Below are the code and all the weights of a small trained network. Each question names an input and a target symbol and asks about switching units off, where a switched-off unit gives its printed mean instead of its output.

import numpy as np


def w(rows, s, z=0):
    codes = np.array(rows[::2]) - 128.0
    scale = np.full(codes.shape[1], s)
    scale[-1] = z or s
    return codes * scale


def norm(h):
    return h / np.sqrt((h * h).mean(-1, keepdims=True) + 1e-5)


def f(y):
    return np.maximum(y, 0)


def softmax(a):
    e = np.exp(a - a.max(-1, keepdims=True))
    return e / e.sum(-1, keepdims=True)


def log_softmax(a):
    a = a - a.max(-1, keepdims=True)
    return a - np.log(np.exp(a).sum(-1, keepdims=True))


def net(x, mask):
    ids = ['ΣΩαδηξπψ'.index(c) for c in x.split()]
    T = len(ids)
    res = E[ids] + P[:T]
    r = norm(res)
    for j in range(3):
        rows = slice(2 * j, 2 * j + 2)
        q, k, v = (r @ M[0][rows].T for M in (Q, K, V))
        z = softmax(np.where(np.tri(T) > 0, q @ k.T / 2**0.5, -1e9)) @ v
        o = O[0][rows]
        res = res + np.where(mask[j], z, o[:, -1]) @ o[:, :-1]
    y = f(norm(res) @ A[0][:, :-1].T + A[0][:, -1])
    res = res + np.where(mask[3:7], y, B[0][:, -1]) @ B[0][:, :-1]
    return log_softmax(norm(res)[-1] @ U[:, :-1].T + U[:, -1])


Q, K, V, O, A, B = {}, {}, {}, {}, {}, {}
E = w([
[127,95,100,132],'Σ',
[147,94,83,222],'Ω',
[109,90,82,154],'α',
[101,155,173,177],'δ',
[115,133,173,138],'η',
[136,101,208,158],'ξ',
[152,80,127,135],'π',
[251,154,114,121],'ψ',
],0.026)
P = w([
[114,227,79,51],'0',
[130,174,137,238],'1',
[123,162,151,224],'2',
[113,159,156,217],'3',
[82,154,173,236],'4',
[96,146,187,217],'5',
[65,149,200,220],'6',
[79,138,219,205],'7',
[163,112,227,254],'8',
[61,109,252,217],'9',
],0.0068)
Q[0] = w([
[99,140,70,125],'H0',
[162,97,167,253],'H0',
[130,208,107,61],'H1',
[177,101,144,226],'H1',
[138,171,161,83],'H2',
[118,171,191,155],'H2',
],0.026)
K[0] = w([
[107,66,147,203],'H0',
[57,107,131,4],'H0',
[50,50,112,208],'H1',
[180,181,52,35],'H1',
[162,220,64,113],'H2',
[176,213,147,81],'H2',
],0.02)
V[0] = w([
[97,126,147,41],'H0',
[68,158,73,89],'H0',
[160,21,97,149],'H1',
[137,152,109,255],'H1',
[149,68,182,127],'H2',
[40,51,167,106],'H2',
],0.023)
O[0] = w([
[60,190,56,73,115],'H0',
[92,141,120,230,78],'H0',
[242,169,83,137,164],'H1',
[198,10,160,145,154],'H1',
[98,139,89,67,254],'H2',
[173,42,37,121,56],'H2',
],0.014,0.0075)
A[0] = w([
[56,174,80,132,41],'N0',
[117,214,34,149,1],'N1',
[135,123,70,251,142],'N2',
[240,183,80,136,109],'N3',
],0.021,0.003)
B[0] = w([
[102,210,134,209,173],'N0',
[177,34,254,170,228],'N1',
[120,80,30,78,232],'N2',
[113,242,142,88,254],'N3',
],0.02,0.0096)
U = w([
[247,59,172,178,3],'Σ',
[136,176,26,170,168],'Ω',
[149,110,101,254,133],'α',
[8,169,108,139,152],'δ',
[91,132,155,117,122],'η',
[81,36,211,166,93],'ξ',
[87,97,156,10,96],'π',
[192,235,106,106,195],'ψ',
],0.0098,0.0036)

Each question gives the input, a string of symbols that net reads in full, and the target symbol t.
The units are the heads (2 rows each of Q, K, V and O) and the neurons (one row each of A and B). Each row of codes is followed by its name. A weight is (code - 128) times the scale printed after its matrix; where a second scale follows, it is the last column's (O, A, B and U).
mask holds one flag per unit, heads first, then neurons. A switched-off unit (its flag False) gives its mean, the last column of its rows in O or B, instead of its output. The means were averaged over made-up inputs and are rounded, as every weight is.
A unit's drop is (log p(t) with every unit on - log p(t) with that unit switched off) / (log p(t) with every unit on - log p(t) with every unit switched off).
The circuit of an input: a set's keep is (log p(t) with only the set's units on - log p(t) with every unit switched off) / (log p(t) with every unit on - log p(t) with every unit switched off). Starting from all 7 units, units are removed one at a time, each time the one whose removal leaves the highest keep (on an exact tie, the one counted first), for as long as the keep stays at least 0.8.
units of the circuit, in order: the units of the circuit, biggest drop first
most important unit: the unit with the biggest drop
top k neurons: the k neurons with the biggest drops, biggest first
which heads matter: for each layer, one digit per head in row order, 1 if its drop is at least 0.15 and else 0, layers parted by /
input α η Σ π Ω δ π π π ξ, target Ω: units of the circuit, in order	(H0 N2 N1)
input Ω δ α, target Σ: which heads matter	010
input Σ Σ Ω π α, target α: top 3 neurons	(N1 N0 N2)
input α Σ Ω δ π η ξ η η δ, target Ω: which heads matter	100
input ψ ξ π α π δ δ π π, target π: units of the circuit, in order	(H2 H1)
input ξ π Ω Ω α, target π: top 3 neurons	(N1 N2 N0)
input α α α α, target Ω: units of the circuit, in order	(N2 H0)
input η α π π, target δ: most important unit	H1
input Σ δ δ α α π π, target α: which heads matter	110
input δ Ω π α π, target ξ: which heads matter	010
input η Ω Σ ξ π π η ξ ξ, target δ: which heads matter	110
input π η α η Ω, target ψ: which heads matter	010
input ξ π ξ Σ π π η α π, target π: which heads matter	110
input Σ δ Ω Σ, target α: most important unit	H0
input η Ω Ω η Ω, target δ: which heads matter	010
input α α α π Ω, target Ω: which heads matter	110
input α Σ δ Σ, target Ω: units of the circuit, in order	(H0 N2)
input π π π α η Σ π η, target ψ: which heads matter	010
input π ξ ξ δ ξ ξ π Σ, target ψ: top 2 neurons	(N3 N1)
input η δ ξ ξ, target δ: most important unit	H1
